[[135 128 125 141]
 [103 132 126 129]
 [149 127 138 118]] ==> 132

[[113 104 118 113 138]
 [118 140 125 128 109]
 [133 136 124 124 148]] ==> 125

[[129 126 120 108 130 128]
 [122 128 133 113 110 143]
 [128 128 123 128 135 155]] ==> 113

[[103 150 152 118 110]
 [117 115 120 129 118]
 [137 101 129 130 130]] ==> 120

[[121 130 125 145 140 126 127]
 [107 127 128 130 130 126 132]
 [108 124 137 133 138 118 141]] ==> 130

[[125 127 130 103 126]
 [137 139 136 152 146]
 [106 135 112 121 132]] ==> 136

[[136 130 134 133 131 131]
 [114 123 111 113 139 134]
 [158 132 148 144 117 131]] ==> 113

[[144 119 140 132]
 [151 149 116 154]
 [120 129 138 133]] ==> 149
---
Input: [118 158 153 157]
Output: 157
Input: [149 113 119 152 109]
Output: 109
Input: [131 101 149 103  99  98 139]
Output: 139
Input: [107 130 121 113 115]
Output: 115
Input: [144 151 116 108 114 142]
Output: 142
Input: [127 105 111 103 134]
Output: 134
Input: [119 120 144 106 111 118]
Output: 118
Input: [119 157 132 145 116 106]
Output: 106
Input: [129 127  98 140]
Output: 140
Input: [154 146 153 109 113]
Output: 113
---
array([[118, 138, 148, 141],
       [156, 120, 141, 135]]) value 138

array([148, 112, 149, 129, 115]) value 112

array([129, 119, 134, 117, 102, 144, 123]) value 119

array([104, 100, 156, 102, 114, 156, 102]) value 100

array([[117, 139, 111, 110, 142, 119],
       [139, 116, 117, 113, 144, 108],
       [137, 114, 114, 107, 142, 106]]) value 139

array([125, 116, 139, 103, 116]) value 116

array([ 99, 128, 139, 145]) value 128

array([[132, 148, 148, 124, 131, 148, 147],
       [130, 101, 101, 146, 114, 104, 102],
       [114, 118, 118, 120, 111, 116, 118]]) value 148

array([142, 114, 151, 138]) value 114
---
[[133 141 144 148 139 115]
 [127 120 146 142 156 100]
 [125 128 142 151 135 116]] yields 135

[[125 131 131 153]
 [100 129 114 144]] yields 114

[151 107 156 148 113] yields 148

[105 143 132 138 113 131 137] yields 131

[111 126 155 134] yields 155

[129 148 145 126 127 131 155] yields 131
---
(141, 137, 113, 105) --> 113
((128, 122, 151, 134, 126), (113, 125, 116, 121, 143)) --> 121
(131, 108, 150, 135) --> 150
((143, 126, 141, 111, 104, 152, 114), (126, 123, 149, 111, 108, 149, 109), (140, 104, 104, 108, 140, 114, 108)) --> 114
((102, 129, 139, 114), (128, 133, 136, 142), (111, 137, 143, 128)) --> 143
(143, 140, 118, 131, 105, 121, 126) --> 121
((150, 134, 113, 126), (118, 134, 149, 117)) --> 149
---
[[125 113 119 103]
 [125 120 124 133]] gives 120

[[129 153 125 128 138]
 [119 133 118 134 143]
 [131 134 130 126 127]] gives 118

[[138 131 138 142 131 153 145]
 [142 130 142 153 131 145 135]] gives 131

[[127 107 131 121 106 116 140]
 [137 122 136 119 122 123 126]
 [128 123 125 130 131 132 143]] gives 122

[[144  99 137 142 121 112]
 [114 145 126 119 133 145]
 [139 118 119 131 124 110]] gives 119

[[110 151 100 118 136 144]
 [154 115 145 136 110 101]] gives 136

[[108 157 122 134 112]
 [103 146 115 114 102]] gives 115
---
[[139 120 143 111 139]
 [139 120 143 111 139]
 [139 120 135 104 139]] | 139

[[138 136 140 103 130 145 139]
 [130 108 133 115 126 121 126]
 [111 119 115 138 136 113 110]] | 110

[[130 132 129 135 125 123 134]
 [141 120 139 123 137 136 120]
 [148 117 149 117 149 150 117]] | 117

[[129 120 125 118 122 134]
 [123 110 128 114 121 139]
 [129 107 130 114 124 134]] | 134

[[118 118 114 112 106]
 [143 140 140 136 137]
 [147 150 151 155 153]] | 153

[[136 126 137 122 128 141]
 [130 128 126 139 127 129]
 [134 128 104 117 131 138]] | 138

[[129 118 158 115 108 134 146]
 [124 126 132 118 121 106 108]
 [127 125 147 116 135 137 144]] | 144

[[120 138 121 134 128 118 128]
 [141 123 110 129 150 150 155]
 [128 110 110 128 152 128 147]] | 147
---
129  123  129  155
146  121  136  130
139  122  143  130
| 143

136  120  129  127  130
111  126  128  104  115
133  115  133  122  127
| 122

141  122  145  134  135  147
110  130  108  140  131  121
124  106  107  145  110  110
| 110

142  124  129  127  107  130  140
139  132  125  144  143  124  124
105  148  148  109  137  105  130
| 105

111  137  132  136  119
126  119  131  144  137
136  115  135  106  122
| 106

124  112  129  122
103  106  141  107
121  110  128  122
| 128
---
Input: 117  140  151  152
Output: 140
Input: 151  147  146  119  120  122
Output: 119
Input: 115  133  123  130  119  101
Output: 130
Input: 129  124  116  154  114  109  115
Output: 114
Input: 138  141  126  102  130  135
Output: 102
Input:  99  128  107  137  145  118
Output: 137
Input: 118  111  113  101  113
Output: 113
---
[101 128 135 107 143] yields 143
[155 150 157 148 145] yields 145
[103 112 118 121 136] yields 136
[143 149 127  99 131] yields 131
[141 102 122 144 123] yields 123
[134 150 109 142 140] yields 140
[148 139 152  98 108] yields 108
---
[[152 139 138 144 127]
 [146 110 140 142 104]
 [131 135 122 140 127]] ==> 152, 146

[[133 148 131 105 131 125]
 [145 110 149 137 157 125]] ==> 157, 149

[[101 126 115 153 135 145]
 [148 120 152 100  98 106]
 [135 117 151 135 135 142]] ==> 153, 152

[123 131 139 156 145 135 109] ==> 156, 145

[[140 142 140 150]
 [131 140 132 144]
 [126 142 132 145]] ==> 150, 145

[115 121 124 155] ==> 155, 124

[[105 121 135 111 125]
 [128 146 118 125 106]] ==> 146, 135

[133 143 118 140 149 117 128] ==> 149, 143

[107 116 132 115 135 104 118] ==> 135, 132
---
128  127  156  136  128 gives 156

120  138  119  158  124  131  129
120  116  101  131  132  123  113
gives 119

139  136  133  137  154  129 gives 133

152  112  121  124  118  111 gives 121

151  116  137  133 gives 137

104  115  105  106 gives 105

123  103  102  123  125 gives 102
---
[[142 113 115 133 114 115 120]
 [140 151 124 129 128 129 124]] >> 114

[154 144 152 153 126 145 158] >> 126

[[108 148 132 146 126 133 126]
 [107 131 130 127 136 118 152]
 [135 111 145 148 127 143 119]] >> 126

[146 136 143 155 123 145 139] >> 123

[[128 128 127 114 119 131 110]
 [130 136 139 153 144 126 148]
 [126 133 135 146 144 122 144]] >> 119

[[127 149 141 120 130 106 121]
 [127 107 114 136 110 149 137]] >> 130
---
[[133 124 127 121 132 118]
 [126 118 129 138 115 107]
 [125 122 137 131 129 138]]	126

[[132 143 119 144]
 [150 130 124 124]
 [131 129 111 130]]	150

[[129 129 129 127 135]
 [130 129 130 126 141]
 [133 130 132 124 153]]	130

[[126 151 102 127 114 128]
 [131 135 133 130 115 130]
 [135 146 119 132 128 143]]	131

[[122 107 115 138 137]
 [121 105 114 138 137]
 [124 109 116 138 137]]	121

[[146 119 150 118 114]
 [148 106 132 120 146]
 [112 125 137 121 148]]	148

[[119 122 104 129 110 124 136]
 [122 112 137 115 140 139 128]
 [126 120 120 123 139 134 144]]	122

[[137 141 114 138 107 136]
 [120 117 104 119 140 123]
 [132 129 139 132 132 129]]	120
---
[133 106 119 148 110 137] >> 137

[[137 129 122 135 133 131]
 [146 131 111 139 120 107]
 [100 123 147 102 100  99]] >> 146

[[135 132 138 154 134]
 [102 108 105 104 127]] >> 138

[152 103 126 148] >> 148

[116 107 150 142 114 101 145] >> 145

[146 147 116 106 110] >> 146

[123 128 126 115 103 116] >> 126

[139 128 137 150] >> 139

[102 102 100 131 129 132] >> 131

[127 150 151 130] >> 150
---
Q: [130, 120, 144, 123, 98, 139, 140]
A: 144
Q: [148, 105, 106, 142, 110, 124]
A: 105
Q: [108, 127, 121, 105, 126, 145]
A: 127
Q: [155, 112, 145, 138, 119, 137]
A: 112
Q: [[128, 127, 122, 137, 152, 129, 126], [127, 130, 135, 127, 114, 128, 129]]
A: 135
Q: [126, 134, 129, 136, 153, 145]
A: 134
---
[[135 137 133 131 115]
 [116 123 135 133 154]
 [123 127 124 129 156]] result: 135, 156

[155 126 127 138 110] result: 127, 155

[140 136 113 117  98] result: 113, 140

[[128 130 126 128 126 133 128]
 [134 137 117 122 111 149 125]
 [131 133 123 127 119 138 127]] result: 122, 149

[134 145 122 121 122 141 105] result: 121, 145

[[120 104 129 131 120]
 [125 118 127 150 121]
 [121 108 120 130 114]] result: 127, 150

[156 119 152 134 129] result: 152, 156
